Here is a tiny trained network, its code and every weight. The questions are about switching its units off for an input and a class, where a switched-off unit gives its printed mean instead of its output.

import numpy as np


def w(rows, s, z=0):
    codes = np.array(rows[::2]) - 128.0
    scale = np.full(codes.shape[1], s)
    scale[-1] = z or s
    return codes * scale


def f(y):
    return np.maximum(y, 0)


def log_softmax(a):
    a = a - a.max(-1, keepdims=True)
    return a - np.log(np.exp(a).sum(-1, keepdims=True))


def net(x, mask):
    res = np.array(x, float).reshape(1, 2) / 4 @ E
    y = f(res @ A[0][:, :-1].T + A[0][:, -1])
    res = res + np.where(mask, y, B[0][:, -1]) @ B[0][:, :-1]
    return log_softmax(res[-1] @ U[:, :-1].T + U[:, -1])


A, B = {}, {}
E = w([
[77,77,15,117,254,109,158,200],'x0',
[245,74,228,147,231,94,146,30],'x1',
],0.0091)
A[0] = w([
[153,134,52,130,195,140,129,138,83],'neuron 1',
[119,151,120,115,35,111,125,155,83],'neuron 2',
[101,113,76,132,65,107,131,157,170],'neuron 3',
[132,94,59,146,173,112,129,139,67],'neuron 4',
[134,138,135,128,108,126,130,129,247],'neuron 5',
[75,143,41,144,102,146,129,146,96],'neuron 6',
[120,146,85,101,96,141,139,154,91],'neuron 7',
[176,102,208,130,254,121,130,91,99],'neuron 8',
[157,152,219,138,4,116,139,125,73],'neuron 9',
[124,118,128,124,57,152,93,79,114],'neuron 10',
[77,134,67,110,253,128,133,152,92],'neuron 11',
[92,126,67,145,112,113,136,126,100],'neuron 12',
[113,140,184,111,94,113,142,129,104],'neuron 13',
[126,154,108,106,102,117,138,163,108],'neuron 14',
[111,103,93,157,49,151,106,139,86],'neuron 15',
[123,105,68,128,184,120,134,136,168],'neuron 16',
[136,141,162,116,69,151,113,87,87],'neuron 17',
[160,130,139,138,133,141,109,124,83],'neuron 18',
],0.015,0.013)
B[0] = w([
[136,97,178,122,127,96,118,172,181],'neuron 1',
[168,173,134,102,173,101,166,124,196],'neuron 2',
[118,154,86,122,142,139,129,79,233],'neuron 3',
[165,111,209,124,115,137,130,145,176],'neuron 4',
[12,15,4,227,61,249,55,81,233],'neuron 5',
[151,187,124,99,169,109,155,111,227],'neuron 6',
[126,162,113,119,154,96,141,122,180],'neuron 7',
[140,235,72,90,176,103,157,89,253],'neuron 8',
[168,98,224,108,121,104,138,198,239],'neuron 9',
[126,100,171,135,124,120,119,141,188],'neuron 10',
[140,73,195,141,98,97,130,182,237],'neuron 11',
[167,157,142,112,155,95,147,131,178],'neuron 12',
[123,110,153,110,127,110,134,153,163],'neuron 13',
[152,164,127,125,139,133,128,108,170],'neuron 14',
[143,170,114,106,147,93,153,121,186],'neuron 15',
[114,83,144,143,78,173,106,131,218],'neuron 16',
[160,108,178,131,122,84,135,160,187],'neuron 17',
[133,138,130,97,143,114,149,157,139],'neuron 18',
],0.026,0.015)
U = w([
[147,81,217,167,108,116,115,173,52],'0',
[144,249,76,118,210,106,165,66,71],'1',
[40,71,47,251,84,240,57,71,254],'2',
],0.013,0.0065)

Each question gives the input, the list of numbers given to net, and the class t.
The units are the neurons (one row each of A and B). Each row of codes is followed by its name. A weight is (code - 128) times the scale printed after its matrix; where a second scale follows, it is the last column's (A, B and U).
mask holds one flag per neuron, in row order. A switched-off neuron (its flag False) gives its mean, the last column of its row in B, instead of its output. The means were averaged over made-up inputs and are rounded, as every weight is.
A unit's drop is (log p(t) with every unit on - log p(t) with that unit switched off) / (log p(t) with every unit on - log p(t) with every unit switched off).
The circuit of an input: a set's keep is (log p(t) with only the set's units on - log p(t) with every unit switched off) / (log p(t) with every unit on - log p(t) with every unit switched off). Starting from the 12 units with the biggest drops (on a tie, the unit counted first), units are removed one at a time, each time the one whose removal leaves the highest keep (on an exact tie, the one counted first), for as long as the keep stays at least 0.8.
units of the circuit, in order: the units of the circuit, biggest drop first
top k neurons: the k neurons with the biggest drops, biggest first
drop when u is switched off: that unit's drop, to one decimal
input [-2,8], class 1: units of the circuit, in order : [neuron 8]
input [-3,4], class 1: top 2 neurons : [neuron 8; neuron 16]
input [7,-7], class 0: top 4 neurons : [neuron 11; neuron 8; neuron 16; neuron 4]
input [2,3], class 2: top 2 neurons : [neuron 6; neuron 2]
input [5,6], class 1: top 2 neurons : [neuron 8; neuron 9]
input [3,4], class 1: top 2 neurons : [neuron 8; neuron 5]
input [-3,3], class 2: top 2 neurons : [neuron 11; neuron 6]
input [8,-8], class 0: top 3 neurons : [neuron 11; neuron 8; neuron 16]
input [-3,-3], class 2: top 3 neurons : [neuron 8; neuron 5; neuron 11]
input [-3,0], class 2: top 2 neurons : [neuron 11; neuron 5]
input [3,0], class 2: drop when neuron 9 is switched off : 0.7
input [0,8], class 1: drop when neuron 8 is switched off : 2.4
input [-3,-2], class 2: drop when neuron 5 is switched off : 0.2
input [8,7], class 0: units of the circuit, in order : [neuron 11]
